The elements form a tree. The symbols ki ka su du fo ro pick a child and ku picks the parent.
Z876 has ki: Z359, ka: Z103, su: Z875, du: Z545, fo: Z716, ro: Z981
Z359 has ki: Z676, ka: Z659, su: Z883, du: Z426, fo: Z952, ro: Z478
Z103 has ki: Z63, ka: Z228, su: Z124, du: Z661, fo: Z907, ro: Z819
Z875 has ki: Z663, ka: Z436, su: Z998, du: Z399, fo: Z888, ro: Z452
Z545 has ki: Z945, ka: Z61, su: Z896, du: Z229, fo: Z397, ro: Z736
Z716 has ki: Z846, ka: Z813, su: Z321, du: Z793, fo: Z565, ro: Z419
Z981 has ki: Z481, ka: Z221, su: Z809, du: Z72, fo: Z710, ro: Z374

In the rows, 48 stands for zero.

Trace:
Answer with the element's row; about right is enough.
start 37	48	-1	51	35	56	45	66	64	43	38	37	70	49	56	57
ku -> 50	60	37	45	43	29	34	63	56	31	49	27	71	43	69	40
ki -> 63	44	27	65	51	41	38	48	60	19	36	42	58	49	36	53
ku -> 56	58	18	42	41	47	32	58	48	37	45	17	89	49	71	49
ki -> 67	55	17	48	39	37	50	54	52	33	46	39	65	49	48	60
ku -> 58	58	19	57	41	29	25	65	47	44	45	29	70	42	69	34
su -> 52	42	25	37	65	32	32	52	32	42	35	55	73	52	50	51
ku -> 60	54	24	54	45	39	24	61	42	33	57	31	71	42	61	46
ro -> 48	33	47	40	49	36	17	67	45	23	59	43	77	47	44	55
ku -> 63	56	23	44	50	41	28	68	48	30	49	36	69	48	55	47
ka -> 46	76	49	62	64	39	20	66	40	39	32	33	69	51	48	45
ku -> 54	53	12	61	62	30	33	76	48	33	42	32	73	52	65	38
fo -> 41	60	11	41	32	66	51	54	68	39	38	23	69	52	49	53
ku -> 59	59	18	52	45	32	34	60	44	27	52	41	64	34	58	51
su -> 64	47	36	55	54	21	29	52	24	39	46	44	66	41	62	50
ku -> 61	51	18	54	50	42	30	53	59	32	50	47	80	54	68	53
su -> 50	39	25	39	62	18	33	58	26	49	53	41	66	47	49	54
ku -> 61	50	10	44	45	32	35	68	49	42	55	44	73	39	73	55
ka -> 53	74	51	60	56	42	30	51	37	25	36	38	61	48	51	36
ku -> 66	68	25	55	46	35	26	66	42	50	54	42	81	51	67	45
ki -> 68	46	25	53	53	42	39	58	57	19	36	46	67	37	44	66
ku -> 58	52	18	56	44	35	24	53	53	33	47	42	81	44	57	60
ku -> 57	62	38	29	41	49	62	42	41	67	59	51	39	74	76	38
fo -> 63	73	53	34	36	57	44	34	42	68	44	65	54	24	70	44
fo -> 37	68	30	48	28	72	58	46	52	54	28	51	41	25	64	70
ku -> 52	64	50	41	50	65	33	31	38	66	44	69	45	27	69	54
ki -> 63	47	52	44	29	54	66	19	55	46	35	58	49	24	44	75
ku -> 57	69	46	43	40	63	50	38	36	64	54	61	44	22	55	60
ka -> 42	76	44	60	57	46	29	28	50	52	26	51	34	34	63	34
ku -> 54	75	47	40	52	53	43	24	45	60	53	59	36	28	66	59
ku -> 54	48	28	28	28	43	61	55	34	67	74	47	37	62	75	31
start 24	53	69	69	36	28	37	49	53	57	53	28	49	64	28	23
ku -> 34	29	47	72	39	46	38	53	54	77	48	29	51	66	38	45
fo -> 41	36	28	57	40	59	55	55	61	73	39	20	36	61	52	45
ku -> 39	34	51	60	40	49	33	60	59	84	50	29	46	72	42	36
du -> 34	36	56	67	29	54	36	53	78	85	53	40	38	43	31	46
ku -> 36	30	34	66	47	44	28	70	48	73	38	35	35	58	30	48
fo -> 32	43	34	60	33	52	45	65	60	66	27	35	40	57	55	42
ku -> 36	34	52	61	34	49	46	70	54	75	50	36	46	65	45	44
ka -> 38	64	50	69	50	27	34	53	54	64	53	25	50	51	34	41
ku -> 41	31	53	58	37	48	42	61	64	80	49	34	49	66	27	43
fo -> 24	33	37	70	30	62	53	64	66	90	45	34	42	54	61	47
ku -> 31	37	48	68	33	46	36	55	45	71	54	39	48	59	44	29
su -> 36	23	47	58	57	28	51	50	32	80	51	32	48	62	43	42
ku -> 45	24	52	66	45	28	42	51	66	89	47	36	52	57	29	48
ki -> 45	10	41	49	35	40	47	61	63	53	54	25	53	59	36	36
ku -> 24	36	42	62	40	32	46	56	56	75	47	32	51	73	46	40
ro -> 42	23	45	61	30	43	42	65	46	59	53	52	52	69	30	54
ku -> 40	45	42	63	40	36	48	63	49	77	65	34	43	66	44	45
su -> 40	28	53	61	54	40	43	63	51	80	49	36	49	62	45	39
ku -> 34	31	45	44	34	37	39	73	58	67	48	30	46	61	38	31
ku -> 59	60	28	33	33	44	63	53	40	79	51	55	34	57	74	35
ro -> 51	28	40	11	42	25	53	34	49	35	62	54	35	60	52	31
fo -> 34	41	23	31	31	68	65	40	61	37	49	51	33	57	53	26
ku -> 48	44	50	20	56	24	65	53	39	36	66	59	36	58	45	10
ro -> 45	31	45	31	41	29	39	58	38	24	65	59	44	62	46	42
ku -> 49	44	57	29	43	37	55	56	40	36	58	50	31	51	45	14
du -> 66	42	53	20	36	46	46	19	65	39	72	50	42	31	44	26
ku -> 58	42	54	20	41	45	48	46	46	38	60	57	35	39	53	24
ku -> 55	48	23	30	37	48	55	54	35	66	50	59	56	69	82	44
du -> 46	58	59	19	62	36	50	42	46	44	56	50	50	24	49	77
ku -> 63	44	26	24	33	53	61	60	53	61	56	57	33	58	82	39
start 41	30	42	17	37	42	61	44	50	23	58	62	24	49	52	25
ki -> 50	37	31	22	32	36	54	39	52	18	63	56	36	53	26	29
ku -> 46	38	49	11	45	42	55	39	52	35	61	66	28	51	44	21
fo -> 37	42	21	26	42	56	83	39	56	32	51	41	26	61	56	24
ku -> 59	35	46	25	51	24	39	39	48	35	60	54	27	52	46	20
ku -> 66	59	25	40	25	57	59	63	29	63	47	60	39	61	69	39
ka -> 37	35	45	66	33	41	45	55	55	75	48	38	50	66	37	39
su -> 24	36	42	58	62	24	44	55	41	77	42	44	55	43	45	37
ku -> 29	35	33	57	40	35	40	58	58	80	49	41	41	58	40	41
ki -> 55	18	37	56	28	50	53	57	60	62	42	31	53	56	33	52
ku -> 31	37	42	61	30	35	44	65	77	78	46	29	42	61	42	36
ka -> 33	58	59	73	51	44	26	62	45	78	42	33	48	61	28	30
ku -> 44	39	32	72	33	38	44	56	58	82	59	40	45	68	35	47
su -> 27	23	42	55	51	31	54	40	33	73	52	35	36	70	37	34
ku -> 43	32	54	71	36	53	30	67	58	70	51	31	45	73	35	41
ro -> 36	18	62	49	35	32	35	73	53	68	56	46	62	65	33	37
ku -> 30	32	49	68	28	42	40	66	44	91	55	35	47	61	37	41
du -> 40	22	54	59	31	52	35	48	81	78	70	40	36	41	39	52
ku -> 41	35	41	71	39	47	44	54	58	82	51	27	32	80	36	42
ka -> 39	65	41	81	53	27	26	65	45	65	31	25	40	61	32	26
ku -> 36	34	50	67	46	41	36	65	60	70	48	27	37	66	44	41
su -> 28	19	40	61	58	36	47	68	44	70	42	38	40	58	47	36
ku -> 36	27	40	66	36	46	35	57	59	83	71	32	50	74	41	27
ki -> 43	27	35	57	36	38	48	59	59	53	44	16	37	60	38	42
ku -> 41	32	54	58	37	46	53	59	60	66	46	32	44	58	53	29
ka -> 37	55	59	59	55	36	26	46	56	53	32	31	43	49	37	24
ku -> 33	41	44	62	35	43	48	64	59	83	42	36	49	59	35	36
fo -> 34	41	23	50	43	67	51	52	60	81	31	37	43	67	40	50
ku -> 45	27	58	65	35	51	53	65	48	86	48	34	48	66	26	43
du -> 42	40	44	64	38	51	37	48	59	75	49	22	44	50	36	35
ku -> 37	38	53	61	37	48	41	62	52	74	43	35	46	69	43	38
start 62	29	59	22	60	35	58	46	57	37	32	33	41	41	26	63
ku -> 57	62	68	12	67	39	43	43	37	43	71	52	56	27	50	66
ku -> 58	57	38	37	30	52	64	54	26	73	59	59	34	56	70	34
ki -> 29	38	59	61	45	66	66	40	49	62	29	59	38	61	56	56
ka -> 36	76	73	68	58	72	55	49	34	48	42	47	45	60	30	43
ku -> 48	40	51	70	63	84	59	52	40	57	29	57	45	66	57	70
fo -> 35	42	44	63	16	78	83	56	50	59	38	51	32	59	62	51
ku -> 40	49	57	73	51	67	70	49	41	50	34	57	52	71	53	54
fo -> 42	41	33	61	50	71	75	48	46	60	26	45	43	65	59	53
ku -> 31	43	50	64	53	77	79	51	44	69	28	56	39	60	54	51
ro -> 45	37	65	66	61	63	64	67	42	52	41	66	49	79	63	56
ku -> 42	52	44	67	57	78	75	46	34	66	39	50	47	64	61	48
ki -> 59	41	49	76	44	65	60	53	61	42	32	48	43	60	59	62
ku -> 47	43	59	65	56	70	75	51	46	55	27	60	49	59	59	60
ro -> 43	27	59	69	62	60	65	65	41	58	28	69	57	65	67	62
ku -> 41	45	49	77	43	74	73	48	47	58	33	60	48	61	58	57
ku -> 70	56	33	30	43	61	52	56	33	65	60	49	50	64	80	40
su -> 59	62	18	53	53	24	31	66	44	28	51	33	72	37	65	51
ro -> 47	44	38	48	36	32	38	81	38	40	51	45	80	45	46	59
ku -> 45	60	25	47	37	20	20	69	35	34	59	50	75	34	59	43
ro -> 51	50	35	33	49	33	36	78	52	44	52	45	89	58	58	53
ku -> 64	59	20	59	43	35	27	69	46	33	49	41	69	37	61	40
ka -> 51	68	47	66	64	34	20	49	41	22	45	34	58	41	48	26
ku -> 55	58	30	54	40	45	30	56	54	41	55	32	78	46	60	47
ro -> 45	46	49	52	43	28	30	73	40	22	62	49	66	56	53	59
ku -> 57	63	17	41	45	32	34	60	53	28	55	46	65	41	64	49
su -> 50	55	16	58	66	30	36	53	22	56	65	35	73	47	57	67
ku -> 51	49	34	55	33	33	39	49	44	35	38	39	65	40	55	46
ka -> 49	70	50	61	54	17	25	48	39	23	34	40	61	47	49	21
ku -> 51	53	17	43	57	45	35	57	53	31	51	34	78	47	68	37
ka -> 47	74	37	55	64	38	23	55	51	25	40	42	64	46	43	37
start 43	46	50	33	64	23	40	57	19	47	50	60	47	31	35	68
ku -> 47	62	52	38	61	33	50	31	48	39	60	46	51	28	50	77
ro -> 56	54	65	32	46	38	41	64	41	31	62	60	66	38	47	82
ku -> 51	59	72	10	56	17	51	43	44	48	67	45	48	28	50	73
ro -> 44	52	70	39	51	44	44	64	37	39	67	65	56	47	24	73
ku -> 50	68	61	26	59	46	39	36	50	37	60	50	38	30	50	79
ro -> 49	39	67	40	55	34	45	65	42	35	70	64	63	28	37	63
ku -> 38	60	56	27	72	41	47	49	46	38	62	47	49	19	36	70
su -> 48	33	64	32	73	23	47	56	16	60	45	58	38	30	41	65
ku -> 34	60	75	16	63	38	43	46	42	33	61	65	48	13	44	66
fo -> 18	47	45	35	40	61	65	42	54	58	47	60	55	24	43	77
ku -> 51	59	64	25	65	50	51	51	43	39	46	44	51	28	43	80
fo -> 32	59	42	16	52	61	70	42	54	39	54	53	45	27	38	75
ku -> 52	68	56	27	56	40	38	41	52	28	54	57	45	28	41	59
ka -> 55	73	76	48	75	26	31	36	58	23	50	42	48	39	33	51
ku -> 47	62	65	13	54	42	47	48	42	33	72	60	50	29	43	77
ki -> 67	26	49	12	56	52	49	53	51	26	39	44	40	46	26	67
ku -> 53	58	63	26	79	37	52	51	53	45	54	58	54	17	32	75
ro -> 55	52	58	33	50	35	42	68	40	28	64	70	54	35	48	77
ku -> 48	67	65	24	58	41	42	46	53	45	50	43	55	19	33	67
ro -> 36	42	73	29	59	37	40	72	36	32	75	65	56	37	47	63
ku -> 60	62	76	13	51	44	53	34	47	40	53	54	43	25	32	69
ro -> 37	44	59	30	54	34	54	55	42	19	63	51	63	39	33	69
ku -> 35	60	62	29	61	48	39	44	39	38	55	57	49	31	34	65
ki -> 67	37	49	25	65	43	48	49	51	26	48	31	53	35	25	62
ku -> 55	58	66	13	61	39	34	42	42	37	59	48	58	34	43	81
du -> 58	50	59	25	39	64	36	44	73	33	66	42	40	22	39	54
ku -> 55	77	80	29	64	33	53	42	42	17	49	60	56	14	54	89
fo -> 24	60	33	37	43	64	53	43	54	51	57	49	43	36	44	83
ku -> 45	53	58	6	54	35	59	43	46	25	53	49	48	22	38	86
fo -> 29	65	39	22	34	63	71	39	54	45	44	51	52	30	52	71
start 41	58	28	62	37	74	73	51	43	48	28	52	43	62	63	71
ku -> 45	38	50	60	50	78	76	52	33	51	37	54	52	64	47	65
su -> 42	39	43	68	58	70	70	44	13	59	21	70	47	61	56	51
ku -> 50	33	48	73	46	69	77	59	36	59	24	61	43	65	62	62
fo -> 38	51	36	62	43	81	67	42	48	57	47	62	49	55	58	55
ku -> 41	35	53	83	43	73	69	55	41	55	23	52	40	67	59	59
ka -> 44	76	58	78	60	61	56	39	24	39	22	47	39	56	46	32
ku -> 46	47	49	79	64	74	58	55	37	56	29	60	45	66	71	54
ka -> 39	69	64	74	59	62	66	37	40	39	23	45	50	60	43	36
ku -> 54	49	56	57	48	79	59	51	47	69	43	52	43	82	63	59
ki -> 57	46	34	60	54	77	77	37	58	43	31	52	50	65	53	51
ku -> 44	48	45	62	54	77	82	50	41	50	34	42	42	62	61	57
du -> 47	48	53	69	36	91	59	36	76	57	46	58	39	61	56	65
ku -> 28	45	48	65	59	64	83	49	54	45	44	62	31	70	52	64
ki -> 52	42	50	81	52	71	79	54	49	30	30	50	41	65	51	47
ku -> 48	47	45	72	52	72	60	55	38	58	38	61	44	49	59	52
ka -> 34	82	55	76	54	64	49	48	35	50	19	43	42	65	50	35
ku -> 46	52	52	66	44	83	65	47	38	59	36	51	53	62	56	60
ro -> 43	30	56	62	45	67	59	64	43	49	39	72	57	88	52	67
ku -> 37	49	56	81	51	82	82	46	36	58	35	47	39	62	56	50
fo -> 35	54	29	67	46	70	75	44	53	60	26	57	52	59	53	66
ku -> 39	39	48	77	54	72	73	54	33	60	36	54	45	67	65	57
ka -> 46	76	69	69	53	73	55	55	39	45	29	47	39	65	42	40
ku -> 56	45	51	78	40	88	74	50	46	45	36	53	41	74	67	64
ro -> 47	43	52	82	58	66	66	68	29	42	52	74	42	66	59	65
ku -> 50	39	52	82	56	68	62	51	51	45	37	57	41	68	68	65
su -> 38	38	45	71	76	48	69	51	19	60	29	64	50	66	61	47
ku -> 46	45	66	66	47	77	65	48	45	64	28	41	45	62	59	53
ku -> 59	51	31	37	39	51	50	50	43	69	50	48	49	62	73	37
ka -> 38	29	48	65	48	50	53	51	65	81	56	37	44	61	44	40
su -> 30	31	39	55	54	43	61	62	27	76	53	40	47	57	37	41
start 47	41	30	31	20	52	64	56	52	48	45	46	30	56	67	27
ku -> 44	44	52	19	37	45	49	48	38	18	52	64	32	53	44	14
ku -> 61	47	29	29	31	50	68	64	47	65	57	55	40	57	83	43
ki -> 50	36	47	64	41	78	76	40	36	44	39	54	43	69	69	55
ka -> 49	71	54	57	59	59	52	54	44	52	22	43	36	59	48	43
ku -> 45	38	62	60	48	78	66	58	39	50	38	42	36	69	66	60
ku -> 68	51	29	41	37	56	59	47	29	70	65	53	36	64	75	44
du -> 46	60	75	27	65	33	41	38	48	35	59	57	37	25	37	76
su -> 35	62	58	43	68	20	32	41	26	44	53	50	55	30	46	64
ku -> 52	64	58	18	63	47	48	47	52	28	65	46	59	25	35	64
ku -> 53	65	34	31	24	58	49	47	36	64	58	34	46	62	75	31
ka -> 36	46	46	58	39	44	31	55	69	80	42	37	37	51	42	43
su -> 42	28	60	62	53	37	46	56	39	84	50	26	42	56	50	31
ku -> 25	29	57	59	34	58	38	61	55	80	56	25	41	75	43	47
ku -> 57	43	37	20	35	54	56	57	29	74	56	48	38	68	73	36
fo -> 48	72	39	32	43	55	40	21	53	59	47	62	28	13	69	61
ka -> 55	83	65	58	60	53	27	41	41	40	47	48	46	38	55	40
ku -> 47	71	50	38	38	66	32	43	38	63	48	58	37	24	63	46
ki -> 78	54	55	30	45	52	56	34	49	50	30	40	44	28	48	85
ku -> 52	82	34	40	34	62	39	21	32	73	50	64	26	14	60	50
ka -> 60	79	65	59	61	42	36	35	38	52	36	66	41	28	61	36
ku -> 57	73	49	48	43	68	46	27	45	60	39	70	36	16	70	50
ku -> 48	47	20	28	25	56	49	58	39	77	53	56	45	67	71	34
ki -> 49	52	45	73	62	72	73	54	45	39	37	47	38	58	43	60
ku -> 50	60	28	32	54	50	65	48	41	67	42	45	44	55	88	33
ka -> 33	33	52	59	27	43	47	64	58	75	53	33	45	75	31	40
ro -> 33	9	57	60	48	22	33	69	54	62	64	48	53	63	49	44
ku -> 47	32	42	61	47	45	39	60	61	74	49	35	43	73	28	37
fo -> 39	34	30	61	26	60	56	59	59	72	44	37	46	61	53	58
ku -> 43	40	62	66	39	45	42	58	67	77	38	31	47	75	31	40
ro -> 28	18	48	50	34	32	42	82	40	71	50	47	45	56	41	43
start 34	33	55	24	67	12	59	46	17	48	56	49	67	26	40	63
ku -> 60	63	63	9	73	42	36	51	39	50	64	51	55	28	43	72
fo -> 45	59	36	31	43	74	80	41	50	55	47	39	36	26	48	74
ku -> 58	68	61	24	62	44	46	50	45	35	58	48	52	12	32	69
du -> 46	48	59	41	54	60	31	34	58	39	55	39	52	30	36	67
ku -> 44	52	54	29	52	46	47	48	41	35	46	54	51	25	27	78
ka -> 43	69	68	47	71	37	47	37	37	33	49	52	45	34	31	54
ku -> 44	63	76	19	59	50	38	53	53	39	61	53	46	18	35	68
fo -> 33	47	50	32	36	50	61	37	42	47	45	45	53	26	56	66
ku -> 67	60	60	25	59	38	48	52	29	37	57	60	43	31	38	63
su -> 41	43	67	39	79	12	52	45	18	52	49	49	49	34	37	64
ku -> 65	48	54	14	54	40	44	53	50	39	62	48	51	17	45	65
du -> 57	57	70	32	52	64	48	37	74	46	70	42	50	42	41	70
ku -> 47	59	70	17	69	53	59	53	50	39	48	53	48	20	45	76
ki -> 62	40	60	14	53	53	48	52	51	33	53	40	55	52	22	74
ku -> 57	55	66	23	64	39	53	47	36	38	50	43	58	14	40	84
fo -> 34	75	47	27	40	64	68	55	58	60	48	49	45	29	49	79
ku -> 49	56	62	25	57	44	48	54	42	51	62	58	45	28	34	70
du -> 57	52	72	28	39	51	35	44	75	47	67	49	43	23	41	64
ku -> 49	46	58	19	72	41	49	45	44	42	67	57	56	19	32	62
du -> 53	46	57	17	37	51	31	27	66	41	55	35	49	30	40	74
ku -> 51	61	56	20	55	26	41	47	55	24	69	49	44	15	46	73
ku -> 55	55	28	31	35	59	46	54	31	70	62	47	52	47	90	38
ka -> 37	31	42	71	41	39	46	60	61	78	57	39	46	65	34	47
ro -> 29	31	58	44	38	38	46	66	45	59	62	51	68	70	45	49
ku -> 36	38	40	57	46	26	42	68	50	65	38	41	44	56	41	47
ka -> 34	60	49	69	42	31	23	58	61	65	44	40	48	56	25	21
ku -> 27	26	44	62	27	40	39	67	58	76	54	21	45	75	38	35
ki -> 50	14	43	74	42	42	49	62	48	58	49	42	56	75	26	41
ku -> 40	38	35	64	26	37	40	56	65	77	55	37	45	63	33	46
su -> 27	31	41	56	58	33	49	56	35	72	48	35	50	64	34	39
start 52	24	35	21	62	31	46	48	22	40	52	57	27	50	51	25
ku -> 47	41	47	32	36	51	52	54	48	27	58	36	22	48	53	4
fo -> 33	42	18	31	31	47	83	46	38	29	53	62	44	48	57	28
ku -> 61	42	45	12	54	33	56	38	39	28	64	62	29	60	50	16
su -> 52	33	46	34	50	31	58	35	37	42	63	49	35	51	48	26
ku -> 45	34	41	25	45	31	59	52	41	37	56	63	35	51	57	24
ro -> 48	35	48	31	38	23	58	56	35	29	72	68	37	60	40	42
ku -> 51	41	52	18	41	32	58	20	35	19	57	51	27	65	46	14
du -> 62	42	60	23	50	56	37	47	76	36	53	61	28	33	41	31
ku -> 51	31	41	14	36	28	70	58	53	21	60	47	34	49	51	13
ku -> 54	62	32	29	40	44	52	58	57	68	59	40	42	57	81	34
ro -> 50	40	41	33	40	33	66	38	47	35	47	56	29	51	42	23
su -> 46	31	32	31	59	22	59	42	20	37	58	51	37	53	57	31
ku -> 51	47	45	23	49	22	45	43	46	29	56	65	41	47	47	25
fo -> 52	39	22	23	33	56	77	41	42	38	41	63	32	64	56	27
ku -> 50	42	49	29	56	28	65	54	38	29	66	47	34	55	42	24
ki -> 68	32	52	16	45	30	58	49	40	28	43	56	47	51	29	45
ku -> 46	33	40	24	49	32	59	57	35	39	63	50	40	49	50	21
su -> 42	24	40	23	57	20	56	26	24	49	54	56	33	49	52	20
ku -> 60	41	38	33	50	33	58	45	32	23	55	50	32	60	50	14
du -> 50	39	55	34	48	56	55	47	65	48	70	58	38	37	37	36
ku -> 43	41	48	34	42	33	56	40	29	23	67	60	31	46	49	23
su -> 31	33	40	19	58	22	54	42	34	41	50	58	42	55	36	22
ku -> 53	51	42	17	42	24	54	43	30	23	64	43	34	36	46	23
fo -> 47	56	8	33	41	51	70	44	46	35	57	53	37	64	57	29
ku -> 59	40	49	21	60	26	63	47	46	37	61	65	44	61	58	18
fo -> 45	57	29	44	30	54	73	40	49	43	55	48	32	56	57	26
ku -> 52	49	45	16	47	30	56	51	46	35	62	52	34	55	41	24
ka -> 53	54	50	40	54	33	43	51	37	17	44	51	33	47	43	19
ku -> 56	39	44	16	47	35	53	44	44	36	65	52	28	51	43	12
ku -> 65	42	30	19	39	49	61	69	46	59	51	55	35	67	83	43
start 53	52	33	24	45	40	62	47	38	65	60	59	55	61	82	42
ro -> 47	53	43	42	48	35	56	40	47	37	74	57	30	50	48	15
ro -> 43	28	55	27	45	33	52	53	45	31	60	60	47	47	55	44
ku -> 58	42	42	15	40	27	56	44	49	25	63	48	33	54	46	14
ka -> 51	57	55	46	52	30	48	35	47	30	51	46	38	52	42	18
ku -> 55	30	42	27	44	43	52	50	36	35	55	56	31	57	52	8
ka -> 50	55	77	38	62	32	45	43	37	38	52	55	43	47	48	2
ku -> 55	38	51	11	44	22	45	50	36	30	54	47	41	65	54	18
ro -> 42	42	52	22	42	36	55	61	35	34	55	65	47	54	39	40
ku -> 67	36	29	19	40	27	51	48	29	40	67	53	41	54	55	30
su -> 47	41	44	24	47	24	50	34	28	40	56	56	40	51	54	18
ku -> 59	31	42	16	53	27	52	39	40	22	55	62	47	50	41	15
su -> 43	38	49	24	48	22	42	51	26	48	60	55	39	60	45	32
ku -> 54	42	42	14	55	36	69	51	40	16	60	57	40	51	53	20
ki -> 63	25	62	26	34	34	67	38	41	29	51	52	36	54	24	35
ku -> 53	42	49	19	44	42	62	39	45	23	63	50	42	51	55	17
ki -> 55	39	44	14	44	18	65	39	43	15	54	51	40	66	18	39
ku -> 61	43	44	23	47	34	55	36	41	19	50	49	34	58	39	24
fo -> 51	47	14	31	27	46	71	36	43	44	45	51	34	60	56	31
ku -> 61	48	47	22	41	20	65	53	39	24	56	68	38	49	50	13
su -> 49	30	34	30	66	25	42	37	20	40	62	43	31	59	45	30
ku -> 53	33	42	24	50	25	47	51	41	25	61	56	39	67	50	32
du -> 62	38	58	19	43	51	42	27	74	39	59	55	30	43	43	31
ku -> 44	45	41	14	37	27	57	41	45	26	56	47	35	53	49	12
ku -> 64	45	18	30	35	53	63	40	38	71	57	61	52	51	72	31
ro -> 50	35	38	22	39	47	67	37	36	37	57	51	33	49	51	35
ro -> 50	31	63	19	32	34	44	57	42	15	70	73	51	59	41	35
ku -> 53	47	47	13	41	24	67	37	50	36	63	66	30	54	43	14
ka -> 36	57	68	34	73	24	35	41	36	33	55	45	42	46	42	7
ku -> 56	31	41	32	40	35	63	46	37	24	68	52	39	60	54	22
fo -> 36	38	25	31	39	53	73	35	43	31	42	54	27	57	52	25
start 35	57	24	38	39	79	55	41	58	63	25	54	41	40	64	57
ku -> 54	66	34	46	46	66	38	25	46	71	47	72	27	11	73	59
ki -> 80	54	46	35	43	53	60	29	67	41	42	53	46	33	56	71
ku -> 52	64	48	48	47	55	43	31	45	57	39	69	46	12	62	65
du -> 73	64	45	38	45	76	30	22	66	71	67	65	38	25	53	58
ku -> 56	75	45	41	50	55	37	25	41	57	45	66	37	28	66	68
ki -> 70	53	46	35	57	44	50	22	61	50	35	59	45	30	42	69
ku -> 63	71	50	38	40	61	40	42	40	57	51	71	49	30	73	65
du -> 54	55	64	36	55	74	30	23	50	60	50	57	33	28	50	56
ku -> 46	72	56	41	43	61	40	32	49	60	52	72	30	22	58	53
ki -> 62	56	47	32	44	56	45	33	45	45	34	48	47	27	56	69
ku -> 59	59	53	34	41	61	36	28	27	58	39	63	47	19	69	52
fo -> 40	58	40	50	41	73	52	32	49	56	42	65	52	29	76	50
ku -> 59	70	39	45	34	64	34	35	43	56	50	71	49	32	53	60
ro -> 38	53	75	29	37	51	23	47	21	50	50	72	59	40	53	86
ku -> 57	56	46	37	51	64	49	34	43	62	44	59	42	6	71	53
ro -> 51	33	65	35	52	40	33	55	31	58	67	64	59	29	65	74
ku -> 63	70	40	44	47	65	46	32	33	63	45	75	37	27	76	63
ku -> 69	51	38	17	29	54	50	58	36	65	62	53	45	57	90	28
du -> 58	62	62	11	57	30	47	41	44	31	51	56	46	30	33	80
